Here is a tiny trained network, its code and every weight. The questions are about switching its units off for an input and a class, where a switched-off unit gives its printed mean instead of its output.

import numpy as np


def w(rows, s, z=0):
    codes = np.array(rows[::2]) - 128.0
    scale = np.full(codes.shape[1], s)
    scale[-1] = z or s
    return codes * scale


def norm(h):
    return h / np.sqrt((h * h).mean(-1, keepdims=True) + 1e-5)


def f(y):
    return np.maximum(y, 0)


def log_softmax(a):
    a = a - a.max(-1, keepdims=True)
    return a - np.log(np.exp(a).sum(-1, keepdims=True))


def net(x, mask):
    res = np.array(x, float).reshape(1, 4) / 4 @ E
    u = 0
    for l in range(3):
        y = f(norm(res) @ A[l][:, :-1].T + A[l][:, -1])
        res = res + np.where(mask[u : u + 6], y, B[l][:, -1]) @ B[l][:, :-1]
        u += 6
    return log_softmax(norm(res)[-1] @ U[:, :-1].T + U[:, -1])


A, B = {}, {}
E = w([
[89,131,144,74,80,11,83,76],'x0',
[65,79,108,141,115,135,47,183],'x1',
[135,118,122,130,118,115,143,140],'x2',
[199,63,217,157,36,166,106,78],'x3',
],0.011)
A[0] = w([
[125,62,158,207,71,174,53,127,127],'L0N1',
[55,65,125,49,179,121,100,221,101],'L0N2',
[75,92,152,199,140,111,53,176,145],'L0N3',
[129,121,171,101,12,124,60,25,59],'L0N4',
[175,174,119,93,94,51,90,53,2],'L0N5',
[81,149,121,24,218,3,132,139,77],'L0N6',
],0.0072,0.0064)
B[0] = w([
[159,102,167,2,190,180,159,136,243],'L0N1',
[170,155,118,222,135,117,62,118,217],'L0N2',
[107,73,74,137,84,114,77,152,222],'L0N3',
[149,107,17,141,56,116,203,105,230],'L0N4',
[68,153,157,61,93,83,185,88,164],'L0N5',
[108,104,215,155,185,141,46,206,255],'L0N6',
],0.0085,0.0056)
A[1] = w([
[109,252,64,109,169,121,235,132,2],'L1N1',
[123,162,131,119,170,126,236,81,196],'L1N2',
[89,211,149,72,173,35,147,108,96],'L1N3',
[137,178,62,151,199,121,122,159,112],'L1N4',
[57,150,121,86,146,1,98,91,66],'L1N5',
[119,52,150,176,216,225,134,185,51],'L1N6',
],0.0086,0.0033)
B[1] = w([
[15,155,153,93,165,81,149,172,194],'L1N1',
[155,179,182,170,179,84,94,160,215],'L1N2',
[135,100,204,54,127,175,161,155,194],'L1N3',
[141,126,109,141,139,74,103,23,222],'L1N4',
[171,74,169,130,71,168,126,187,202],'L1N5',
[109,134,107,76,152,94,246,118,255],'L1N6',
],0.012,0.0075)
A[2] = w([
[181,136,209,202,144,109,81,169,115],'L2N1',
[163,174,75,194,175,200,211,110,252],'L2N2',
[134,176,245,142,200,158,128,106,71],'L2N3',
[109,170,33,178,161,117,145,109,83],'L2N4',
[185,183,135,119,164,93,185,44,92],'L2N5',
[135,115,180,85,11,44,93,80,3],'L2N6',
],0.011,0.002)
B[2] = w([
[92,98,165,104,107,197,102,134,204],'L2N1',
[114,68,111,132,78,103,10,159,245],'L2N2',
[184,131,108,133,66,151,202,107,246],'L2N3',
[149,143,85,80,122,115,150,15,197],'L2N4',
[114,214,161,231,103,162,96,134,253],'L2N5',
[91,210,56,173,245,98,138,94,235],'L2N6',
],0.011,0.0075)
U = w([
[125,232,142,160,164,79,171,92,171],'0',
[148,82,179,15,138,161,163,161,243],'1',
[119,106,7,109,141,97,96,68,131],'2',
[87,119,164,143,136,105,27,163,73],'3',
[201,147,166,181,60,197,137,130,2],'4',
],0.02,0.0039)

Each question gives the input, the list of numbers given to net, and the class t.
The units are the neurons (one row each of A and B). Each row of codes is followed by its name. A weight is (code - 128) times the scale printed after its matrix; where a second scale follows, it is the last column's (A, B and U).
mask holds one flag per neuron, layer by layer. A switched-off neuron (its flag False) gives its mean, the last column of its row in B, instead of its output. The means were averaged over made-up inputs and are rounded, as every weight is.
A unit's drop is (log p(t) with every unit on - log p(t) with that unit switched off) / (log p(t) with every unit on - log p(t) with every unit switched off).
The circuit of an input: a set's keep is (log p(t) with only the set's units on - log p(t) with every unit switched off) / (log p(t) with every unit on - log p(t) with every unit switched off). Starting from the 12 units with the biggest drops (on a tie, the unit counted first), units are removed one at a time, each time the one whose removal leaves the highest keep (on an exact tie, the one counted first), for as long as the keep stays at least 0.8.
units of the circuit, in order: the units of the circuit, biggest drop first
most important unit: the unit with the biggest drop
top k neurons: the k neurons with the biggest drops, biggest first
k most important neurons of layer l: the k neurons of layer l with the biggest drops, biggest first
drop of u: that unit's drop, to one decimal
input [4,0,3,8], class 0: units of the circuit, in order -> [L2N6]
input [-4,-5,0,1], class 4: 3 most important neurons of layer 2 -> [L2N6 L2N3 L2N2]
input [2,0,2,-4], class 1: 3 most important neurons of layer 0 -> [L0N6 L0N3 L0N4]
input [1,-4,-7,7], class 0: top 3 neurons -> [L2N6 L0N4 L1N5]
input [8,3,5,6], class 2: 2 most important neurons of layer 2 -> [L2N6 L2N5]
input [-8,0,8,-1], class 0: 4 most important neurons of layer 1 -> [L1N6 L1N2 L1N1 L1N5]
input [0,8,-4,8], class 1: top 2 neurons -> [L0N1 L1N4]
input [1,3,0,1], class 2: top 2 neurons -> [L0N3 L0N6]
input [1,-6,-6,-5], class 1: top 2 neurons -> [L1N3 L2N6]
input [-3,-8,7,1], class 4: top 3 neurons -> [L1N6 L2N3 L2N6]
input [-4,2,-4,-5], class 2: 2 most important neurons of layer 2 -> [L2N2 L2N4]
input [-2,1,0,-2], class 2: 2 most important neurons of layer 2 -> [L2N4 L2N2]
input [8,2,3,-6], class 3: 2 most important neurons of layer 0 -> [L0N1 L0N2]
input [-2,6,6,8], class 1: units of the circuit, in order -> [L0N1]
input [1,8,-5,1], class 2: 3 most important neurons of layer 0 -> [L0N3 L0N6 L0N1]
input [5,7,0,3], class 2: drop of L1N3 -> 0.0
input [6,-1,-7,-3], class 1: drop of L1N3 -> 0.2
input [2,1,4,4], class 2: drop of L2N5 -> 0.1
input [-1,-5,-3,2], class 4: drop of L2N3 -> 0.1
input [3,3,-5,7], class 2: most important unit -> L2N6
